Below is a small trained network, with its code and all its weights. Each question gives an input and a target symbol and asks what happens when units are switched off, that is, made to give their printed mean instead of their output.

import numpy as np


def w(rows, s, z=0):
    codes = np.array(rows[::2]) - 128.0
    scale = np.full(codes.shape[1], s)
    scale[-1] = z or s
    return codes * scale


def f(y):
    return np.maximum(y, 0)


def softmax(a):
    e = np.exp(a - a.max(-1, keepdims=True))
    return e / e.sum(-1, keepdims=True)


def log_softmax(a):
    a = a - a.max(-1, keepdims=True)
    return a - np.log(np.exp(a).sum(-1, keepdims=True))


def net(x, mask):
    ids = ['ΔΦΩζησ'.index(c) for c in x.split()]
    T = len(ids)
    res = E[ids] + P[:T]
    q, k, v = (res @ M[0].T for M in (Q, K, V))
    z = softmax(np.where(np.tri(T) > 0, q @ k.T / 4**0.5, -1e9)) @ v
    res = res + np.where(mask[0], z, O[0][:, -1]) @ O[0][:, :-1]
    y = f(res @ A[0][:, :-1].T + A[0][:, -1])
    res = res + np.where(mask[1:25], y, B[0][:, -1]) @ B[0][:, :-1]
    return log_softmax(res[-1] @ U[:, :-1].T + U[:, -1])


Q, K, V, O, A, B = {}, {}, {}, {}, {}, {}
E = w([
[82,112,169,129],'Δ',
[4,160,55,123],'Φ',
[153,62,31,57],'Ω',
[112,81,210,141],'ζ',
[165,119,165,123],'η',
[224,97,110,93],'σ',
],0.019)
P = w([
[164,150,242,54],'0',
[177,135,67,167],'1',
[109,15,140,89],'2',
[149,181,115,72],'3',
[168,147,21,214],'4',
[102,6,144,90],'5',
[109,161,121,59],'6',
],0.015)
Q[0] = w([
[93,111,217,134],'h1',
[131,62,84,248],'h1',
[165,137,123,243],'h1',
[122,61,81,93],'h1',
],0.013)
K[0] = w([
[112,105,130,136],'h1',
[89,132,200,1],'h1',
[130,147,134,78],'h1',
[113,148,140,127],'h1',
],0.023)
V[0] = w([
[34,117,188,118],'h1',
[130,67,96,74],'h1',
[9,154,108,139],'h1',
[77,8,145,196],'h1',
],0.012)
O[0] = w([
[134,118,141,189,187],'h1',
[7,67,155,113,255],'h1',
[125,142,144,145,148],'h1',
[137,78,169,200,66],'h1',
],0.017,0.0039)
A[0] = w([
[113,167,203,107,125],'n1',
[82,99,121,251,206],'n2',
[91,126,125,106,95],'n3',
[143,220,141,99,136],'n4',
[121,105,213,132,156],'n5',
[178,194,121,132,203],'n6',
[178,118,112,110,209],'n7',
[177,107,138,154,2],'n8',
[134,120,188,193,7],'n9',
[75,160,174,119,51],'n10',
[80,130,74,133,115],'n11',
[206,82,133,120,88],'n12',
[83,83,113,92,223],'n13',
[137,77,176,85,175],'n14',
[55,173,65,179,203],'n15',
[178,77,96,120,170],'n16',
[104,93,132,175,65],'n17',
[152,170,65,111,166],'n18',
[94,170,116,134,100],'n19',
[113,97,118,112,190],'n20',
[138,211,130,125,150],'n21',
[113,194,82,170,150],'n22',
[36,110,123,34,172],'n23',
[236,121,145,169,131],'n24',
],0.014,0.0078)
B[0] = w([
[134,66,70,144,141],'n1',
[151,175,92,78,203],'n2',
[157,170,181,140,160],'n3',
[102,124,49,61,152],'n4',
[151,145,160,85,161],'n5',
[1,77,190,164,150],'n6',
[127,86,142,135,156],'n7',
[135,6,74,103,135],'n8',
[95,81,152,166,154],'n9',
[50,193,88,139,147],'n10',
[91,101,104,119,173],'n11',
[205,144,81,134,148],'n12',
[82,136,161,167,213],'n13',
[142,155,117,177,178],'n14',
[209,119,151,121,184],'n15',
[113,162,149,172,161],'n16',
[111,132,81,81,156],'n17',
[76,111,195,110,168],'n18',
[132,80,164,174,145],'n19',
[167,168,168,154,173],'n20',
[53,104,138,121,147],'n21',
[151,125,179,134,155],'n22',
[188,114,93,142,254],'n23',
[152,180,130,69,150],'n24',
],0.0094,0.033)
U = w([
[254,190,163,131,2],'Δ',
[146,124,53,225,194],'Φ',
[153,45,71,91,89],'Ω',
[44,120,151,179,160],'ζ',
[169,213,247,147,199],'η',
[189,217,19,61,30],'σ',
],0.0094,0.0042)

Each question gives the input, a string of symbols that net reads in full, and the target symbol t.
The units are the heads (4 rows each of Q, K, V and O) and the neurons (one row each of A and B). Each row of codes is followed by its name. A weight is (code - 128) times the scale printed after its matrix; where a second scale follows, it is the last column's (O, A, B and U).
mask holds one flag per unit, heads first, then neurons. A switched-off unit (its flag False) gives its mean, the last column of its rows in O or B, instead of its output. The means were averaged over made-up inputs and are rounded, as every weight is.
A unit's drop is (log p(t) with every unit on - log p(t) with that unit switched off) / (log p(t) with every unit on - log p(t) with every unit switched off).
The circuit of an input: a set's keep is (log p(t) with only the set's units on - log p(t) with every unit switched off) / (log p(t) with every unit on - log p(t) with every unit switched off). Starting from the 12 units with the biggest drops (on a tie, the unit counted first), units are removed one at a time, each time the one whose removal leaves the highest keep (on an exact tie, the one counted first), for as long as the keep stays at least 0.8.
units of the circuit, in order: the units of the circuit, biggest drop first
unit that matters most: the unit with the biggest drop
top k neurons: the k neurons with the biggest drops, biggest first
drop when u is switched off: that unit's drop, to one decimal
input σ η η Ω, target Ω: top 2 neurons	[n2, n18]
input η η Φ Φ Φ, target ζ: units of the circuit, in order	[h1, n18, n6]
input Φ σ Φ Δ, target σ: units of the circuit, in order	[h1]
input σ ζ Ω η σ, target Ω: units of the circuit, in order	[h1, n18, n2]
input σ η Δ η Δ, target Ω: top 3 neurons	[n2, n23, n11]
input σ Ω σ η Ω Ω Ω, target Φ: top 2 neurons	[n23, n13]
input Φ Φ Φ, target σ: units of the circuit, in order	[n2, h1, n17]
input η Ω ζ η η Φ, target σ: units of the circuit, in order	[n2, n17, h1]
input Φ η Δ Ω η, target η: top 4 neurons	[n23, n6, n24, n22]
input Φ η Ω Ω Δ, target η: units of the circuit, in order	[h1, n23]
input Δ Ω ζ Φ Φ, target Δ: top 2 neurons	[n15, n22]
input σ ζ Δ η η η σ, target Ω: units of the circuit, in order	[h1, n6, n2, n7]
input Φ ζ ζ, target Ω: units of the circuit, in order	[h1, n2, n8]
input η Ω Ω ζ Ω, target ζ: unit that matters most	n18
input Φ η Φ η, target Ω: units of the circuit, in order	[n4, h1, n2, n6]
input Ω Ω ζ, target Ω: units of the circuit, in order	[n2, h1, n8]
input Ω Φ η Δ Ω Ω Φ, target Φ: top 3 neurons	[n23, n13, n2]
input Δ Φ Ω Ω σ Ω σ, target σ: top 2 neurons	[n4, n23]
input Φ Φ σ Φ σ, target η: top 3 neurons	[n6, n23, n24]
input η Ω η ζ Φ σ η, target ζ: unit that matters most	h1
input Φ Φ ζ ζ, target ζ: top 3 neurons	[n23, n15, n1]
input ζ η Ω Φ, target Ω: drop when n8 is switched off	0.0
input Φ σ Ω σ, target σ: drop when n4 is switched off	0.5
input σ η Ω, target Φ: drop when n23 is switched off	0.3
